Here is a tiny trained network, its code and every weight. The questions are about switching its units off for an input and a target symbol, where a switched-off unit gives its printed mean instead of its output.

import numpy as np


def w(rows, s, z=0):
    codes = np.array(rows[::2]) - 128.0
    scale = np.full(codes.shape[1], s)
    scale[-1] = z or s
    return codes * scale


def norm(h):
    return h / np.sqrt((h * h).mean(-1, keepdims=True) + 1e-5)


def softmax(a):
    e = np.exp(a - a.max(-1, keepdims=True))
    return e / e.sum(-1, keepdims=True)


def log_softmax(a):
    a = a - a.max(-1, keepdims=True)
    return a - np.log(np.exp(a).sum(-1, keepdims=True))


def net(x, mask):
    ids = ['ΘΩαβδξπτφ'.index(c) for c in x.split()]
    T = len(ids)
    res = E[ids] + P[:T]
    u = 0
    for l in range(3):
        r = norm(res)
        for j in range(3):
            rows = slice(3 * j, 3 * j + 3)
            q, k, v = (r @ M[l][rows].T for M in (Q, K, V))
            z = softmax(np.where(np.tri(T) > 0, q @ k.T / 3**0.5, -1e9)) @ v
            o = O[l][rows]
            res = res + np.where(mask[u + j], z, o[:, -1]) @ o[:, :-1]
        u += 3
    return log_softmax(norm(res)[-1] @ U[:, :-1].T + U[:, -1])


Q, K, V, O = {}, {}, {}, {}
E = w([
[167,181,185],'Θ',
[165,179,183],'Ω',
[125,253,52],'α',
[110,108,110],'β',
[96,124,120],'δ',
[167,180,184],'ξ',
[132,118,143],'π',
[137,171,160],'τ',
[114,117,109],'φ',
],0.003)
P = w([
[241,133,20],'0',
[142,254,140],'1',
[129,242,152],'2',
[124,246,162],'3',
[117,226,163],'4',
[104,207,165],'5',
[98,190,178],'6',
[88,165,186],'7',
[84,139,194],'8',
[83,129,201],'9',
],0.00056)
Q[0] = w([
[75,21,52],'L0H0',
[68,4,47],'L0H0',
[194,224,216],'L0H0',
[205,110,75],'L0H1',
[196,121,73],'L0H1',
[205,132,76],'L0H1',
[132,128,140],'L0H2',
[139,138,172],'L0H2',
[129,129,106],'L0H2',
],0.0046)
K[0] = w([
[243,114,99],'L0H0',
[255,114,97],'L0H0',
[36,138,158],'L0H0',
[124,213,222],'L0H1',
[130,205,214],'L0H1',
[164,221,247],'L0H1',
[138,136,125],'L0H2',
[142,137,109],'L0H2',
[128,123,150],'L0H2',
],0.0059)
V[0] = w([
[49,93,140],'L0H0',
[218,2,56],'L0H0',
[184,185,204],'L0H0',
[133,54,86],'L0H1',
[126,24,61],'L0H1',
[125,128,128],'L0H1',
[156,139,121],'L0H2',
[128,128,128],'L0H2',
[127,128,128],'L0H2',
],0.0014)
O[0] = w([
[149,73,180,101],'L0H0',
[5,163,190,10],'L0H0',
[152,132,41,189],'L0H0',
[188,155,170,78],'L0H1',
[221,169,182,58],'L0H1',
[128,129,126,128],'L0H1',
[125,122,146,139],'L0H2',
[128,128,128,128],'L0H2',
[128,128,127,128],'L0H2',
],0.0014,0.0013)
Q[1] = w([
[72,139,30],'L1H0',
[180,113,253],'L1H0',
[134,152,243],'L1H0',
[113,126,141],'L1H1',
[125,128,123],'L1H1',
[140,123,127],'L1H1',
[212,210,89],'L1H2',
[103,83,193],'L1H2',
[170,183,78],'L1H2',
],0.0041)
K[1] = w([
[93,71,64],'L1H0',
[159,182,192],'L1H0',
[152,149,213],'L1H0',
[123,138,143],'L1H1',
[127,132,119],'L1H1',
[126,113,131],'L1H1',
[213,231,158],'L1H2',
[34,100,52],'L1H2',
[255,214,206],'L1H2',
],0.0057)
V[1] = w([
[207,4,171],'L1H0',
[219,124,210],'L1H0',
[119,232,105],'L1H0',
[128,128,128],'L1H1',
[79,95,121],'L1H1',
[69,94,129],'L1H1',
[128,128,128],'L1H2',
[87,181,99],'L1H2',
[244,213,182],'L1H2',
],0.0013)
O[1] = w([
[71,254,62,41],'L1H0',
[165,246,109,146],'L1H0',
[170,94,200,218],'L1H0',
[128,128,128,128],'L1H1',
[106,84,88,82],'L1H1',
[105,94,88,77],'L1H1',
[128,128,128,128],'L1H2',
[184,98,101,163],'L1H2',
[73,6,178,245],'L1H2',
],0.0013,0.0012)
Q[2] = w([
[69,131,118],'L2H0',
[178,123,125],'L2H0',
[211,61,60],'L2H0',
[151,247,231],'L2H1',
[61,52,158],'L2H1',
[110,2,22],'L2H1',
[66,144,138],'L2H2',
[63,155,131],'L2H2',
[69,151,140],'L2H2',
],0.0058)
K[2] = w([
[152,185,143],'L2H0',
[129,64,115],'L2H0',
[208,80,114],'L2H0',
[77,179,253],'L2H1',
[249,150,84],'L2H1',
[167,90,18],'L2H1',
[26,15,49],'L2H2',
[25,16,22],'L2H2',
[50,24,49],'L2H2',
],0.0059)
V[2] = w([
[148,30,69],'L2H0',
[113,74,173],'L2H0',
[130,195,165],'L2H0',
[253,89,110],'L2H1',
[107,129,216],'L2H1',
[72,122,27],'L2H1',
[168,200,189],'L2H2',
[209,181,138],'L2H2',
[154,205,202],'L2H2',
],0.0024)
O[2] = w([
[35,131,158,58],'L2H0',
[107,179,161,122],'L2H0',
[189,117,129,183],'L2H0',
[189,143,217,172],'L2H1',
[108,6,111,185],'L2H1',
[103,213,116,8],'L2H1',
[62,164,157,217],'L2H2',
[40,126,120,198],'L2H2',
[60,179,163,220],'L2H2',
],0.0023,0.0015)
U = w([
[96,114,74,25],'Θ',
[95,110,72,30],'Ω',
[88,144,90,3],'α',
[181,244,10,141],'β',
[52,73,229,206],'δ',
[100,112,74,33],'ξ',
[241,12,88,191],'π',
[90,133,115,206],'τ',
[228,222,181,169],'φ',
],0.012,0.004)

Each question gives the input, a string of symbols that net reads in full, and the target symbol t.
The units are the heads (3 rows each of Q, K, V and O). Each row of codes is followed by its name. A weight is (code - 128) times the scale printed after its matrix; where a second scale follows, it is the last column's (O and U).
mask holds one flag per head, layer by layer. A switched-off head (its flag False) gives its mean, the last column of its rows in O, instead of its output. The means were averaged over made-up inputs and are rounded, as every weight is.
A unit's drop is (log p(t) with every unit on - log p(t) with that unit switched off) / (log p(t) with every unit on - log p(t) with every unit switched off).
The circuit of an input: a set's keep is (log p(t) with only the set's units on - log p(t) with every unit switched off) / (log p(t) with every unit on - log p(t) with every unit switched off). Starting from all 9 units, units are removed one at a time, each time the one whose removal leaves the highest keep (on an exact tie, the one counted first), for as long as the keep stays at least 0.8.
units of the circuit, in order: the units of the circuit, biggest drop first
unit that matters most: the unit with the biggest drop
heads that matter: for each layer, one digit per head in row order, 1 if its drop is at least 0.15 and else 0, layers parted by /
drop when u is switched off: that unit's drop, to one decimal
input π π Θ φ δ β, target π: unit that matters most	L2H2
input τ Θ τ β ξ π Θ, target δ: units of the circuit, in order	L2H2, L2H1
input β τ π Θ Ω ξ β φ, target β: units of the circuit, in order	L2H1, L2H2
input φ β τ Θ δ Ω α Θ τ φ, target φ: heads that matter	010 / 001 / 010
input φ π Θ β φ δ Θ β, target φ: heads that matter	010 / 001 / 011
input τ φ Ω δ Θ Θ, target δ: units of the circuit, in order	L2H2, L2H1, L1H2
input π α φ φ π τ Ω Θ φ, target π: heads that matter	110 / 000 / 001
input τ Ω π π τ φ τ Ω, target δ: units of the circuit, in order	L2H1, L2H2
input Θ Θ δ φ Ω β α Θ δ, target π: heads that matter	000 / 000 / 001
input τ ξ τ, target δ: units of the circuit, in order	L1H2, L2H1
input φ φ φ π π φ π π β, target φ: units of the circuit, in order	L2H1, L0H1
input α Θ ξ β Ω ξ, target δ: units of the circuit, in order	L2H2, L2H1
input π Θ τ β, target π: heads that matter	110 / 000 / 001
input ξ δ β Θ τ ξ, target δ: units of the circuit, in order	L2H1, L2H2, L1H2
input β δ τ φ δ π π β, target β: heads that matter	110 / 101 / 011
input φ π δ φ, target φ: heads that matter	010 / 001 / 011
input τ π π Θ τ, target δ: drop when L2H1 is switched off	0.5
input π π π τ β τ Ω π δ, target π: drop when L2H2 is switched off	0.5
input π π φ δ δ π β φ, target π: drop when L0H0 is switched off	0.1
